Below is a small trained network, with its code and all its weights. Each question gives an input and a class and asks what happens when units are switched off, that is, made to give their printed mean instead of their output.

import numpy as np


def w(rows, s, z=0):
    codes = np.array(rows[::2]) - 128.0
    scale = np.full(codes.shape[1], s)
    scale[-1] = z or s
    return codes * scale


def f(y):
    return np.maximum(y, 0)


def log_softmax(a):
    a = a - a.max(-1, keepdims=True)
    return a - np.log(np.exp(a).sum(-1, keepdims=True))


def net(x, mask):
    res = np.array(x, float).reshape(1, 7) / 4 @ E
    y = f(res @ A[0][:, :-1].T + A[0][:, -1])
    res = res + np.where(mask, y, B[0][:, -1]) @ B[0][:, :-1]
    return log_softmax(res[-1] @ U[:, :-1].T + U[:, -1])


A, B = {}, {}
E = w([
[60,177,55,82,128],'x0',
[93,2,83,129,98],'x1',
[127,128,128,126,128],'x2',
[216,115,53,137,166],'x3',
[152,86,147,54,193],'x4',
[81,121,133,211,241],'x5',
[129,125,129,127,132],'x6',
],0.0081)
A[0] = w([
[205,84,241,201,109,108],'neuron 1',
[88,146,168,114,150,143],'neuron 2',
[76,49,97,125,103,80],'neuron 3',
[151,207,154,152,123,96],'neuron 4',
[147,150,96,183,89,140],'neuron 5',
[98,150,83,125,105,130],'neuron 6',
[164,143,116,67,46,82],'neuron 7',
[120,105,142,119,148,254],'neuron 8',
[73,126,150,146,110,178],'neuron 9',
[140,125,197,65,160,173],'neuron 10',
[107,36,96,136,100,79],'neuron 11',
[189,111,104,163,134,147],'neuron 12',
[40,140,214,101,108,103],'neuron 13',
[145,91,168,85,189,142],'neuron 14',
[149,126,129,63,104,97],'neuron 15',
[90,173,71,91,150,95],'neuron 16',
[131,164,137,231,67,157],'neuron 17',
[119,127,117,189,80,104],'neuron 18',
[55,173,37,64,157,119],'neuron 19',
[99,116,144,167,228,100],'neuron 20',
[166,246,189,81,169,100],'neuron 21',
[101,153,107,111,120,96],'neuron 22',
[183,111,165,160,111,117],'neuron 23',
[52,80,174,93,113,125],'neuron 24',
[180,122,163,92,79,85],'neuron 25',
[69,135,119,189,202,94],'neuron 26',
[151,141,138,84,89,78],'neuron 27',
[168,129,9,118,168,138],'neuron 28',
],0.012,0.0091)
B[0] = w([
[39,112,194,166,252,233],'neuron 1',
[179,139,143,111,135,184],'neuron 2',
[126,57,55,174,129,184],'neuron 3',
[145,68,73,149,136,190],'neuron 4',
[143,173,109,79,111,176],'neuron 5',
[128,100,173,107,168,169],'neuron 6',
[104,111,182,160,48,198],'neuron 7',
[216,69,150,35,95,255],'neuron 8',
[193,127,164,116,120,206],'neuron 9',
[150,170,106,65,136,224],'neuron 10',
[117,70,37,156,148,185],'neuron 11',
[186,159,161,146,122,178],'neuron 12',
[165,177,146,210,140,210],'neuron 13',
[86,184,84,69,128,200],'neuron 14',
[119,108,163,117,69,171],'neuron 15',
[71,117,162,123,191,170],'neuron 16',
[143,156,91,27,108,225],'neuron 17',
[117,165,83,76,142,165],'neuron 18',
[61,122,193,104,227,215],'neuron 19',
[84,152,139,139,22,201],'neuron 20',
[154,40,22,167,114,244],'neuron 21',
[104,145,141,141,160,145],'neuron 22',
[105,133,177,139,178,177],'neuron 23',
[178,194,101,154,135,196],'neuron 24',
[81,134,145,132,74,183],'neuron 25',
[92,89,156,144,24,199],'neuron 26',
[106,137,133,136,82,160],'neuron 27',
[205,187,147,174,119,205],'neuron 28',
],0.022,0.0091)
U = w([
[32,82,166,129,2,88],'0',
[103,8,17,162,142,70],'1',
[29,93,181,111,209,120],'2',
[149,82,141,57,107,254],'3',
[113,131,100,9,109,148],'4',
[200,161,152,192,129,85],'5',
],0.0069,0.0073)

Each question gives the input, the list of numbers given to net, and the class t.
The units are the neurons (one row each of A and B). Each row of codes is followed by its name. A weight is (code - 128) times the scale printed after its matrix; where a second scale follows, it is the last column's (A, B and U).
mask holds one flag per neuron, in row order. A switched-off neuron (its flag False) gives its mean, the last column of its row in B, instead of its output. The means were averaged over made-up inputs and are rounded, as every weight is.
A unit's drop is (log p(t) with every unit on - log p(t) with that unit switched off) / (log p(t) with every unit on - log p(t) with every unit switched off).
most important unit: the unit with the biggest drop
top k neurons: the k neurons with the biggest drops, biggest first
drop when u is switched off: that unit's drop, to one decimal
input [-5,-6,1,-2,-3,8,6], class 0: most important unit => neuron 20
input [-8,5,3,-6,-3,4,-8], class 2: top 2 neurons => [neuron 1; neuron 21]
input [-8,-8,4,1,8,4,7], class 1: top 2 neurons => [neuron 21; neuron 19]
input [-3,7,-6,1,-6,-4,2], class 1: top 2 neurons => [neuron 11; neuron 3]
input [0,4,-8,6,-7,2,-2], class 4: top 2 neurons => [neuron 17; neuron 13]
input [7,1,-4,8,7,-1,2], class 5: top 2 neurons => [neuron 28; neuron 1]
input [-7,8,0,-3,5,-3,0], class 1: top 3 neurons => [neuron 11; neuron 3; neuron 19]
input [-5,4,4,1,-8,-5,6], class 4: top 3 neurons => [neuron 17; neuron 18; neuron 5]
input [-7,7,8,-3,-7,3,0], class 1: top 4 neurons => [neuron 11; neuron 3; neuron 19; neuron 1]
input [-4,6,-8,2,6,-5,3], class 1: top 3 neurons => [neuron 11; neuron 3; neuron 17]
input [-3,6,-2,-4,-3,-7,-6], class 0: top 3 neurons => [neuron 7; neuron 21; neuron 25]
input [-6,5,-5,3,3,1,4], class 2: drop when neuron 21 is switched off => 0.6
input [-6,8,-1,-4,-2,-4,-5], class 1: drop when neuron 11 is switched off => 0.3
input [5,3,-6,-3,8,-8,0], class 0: most important unit => neuron 7
input [-6,-4,7,0,4,7,-6], class 0: drop when neuron 20 is switched off => 1.2
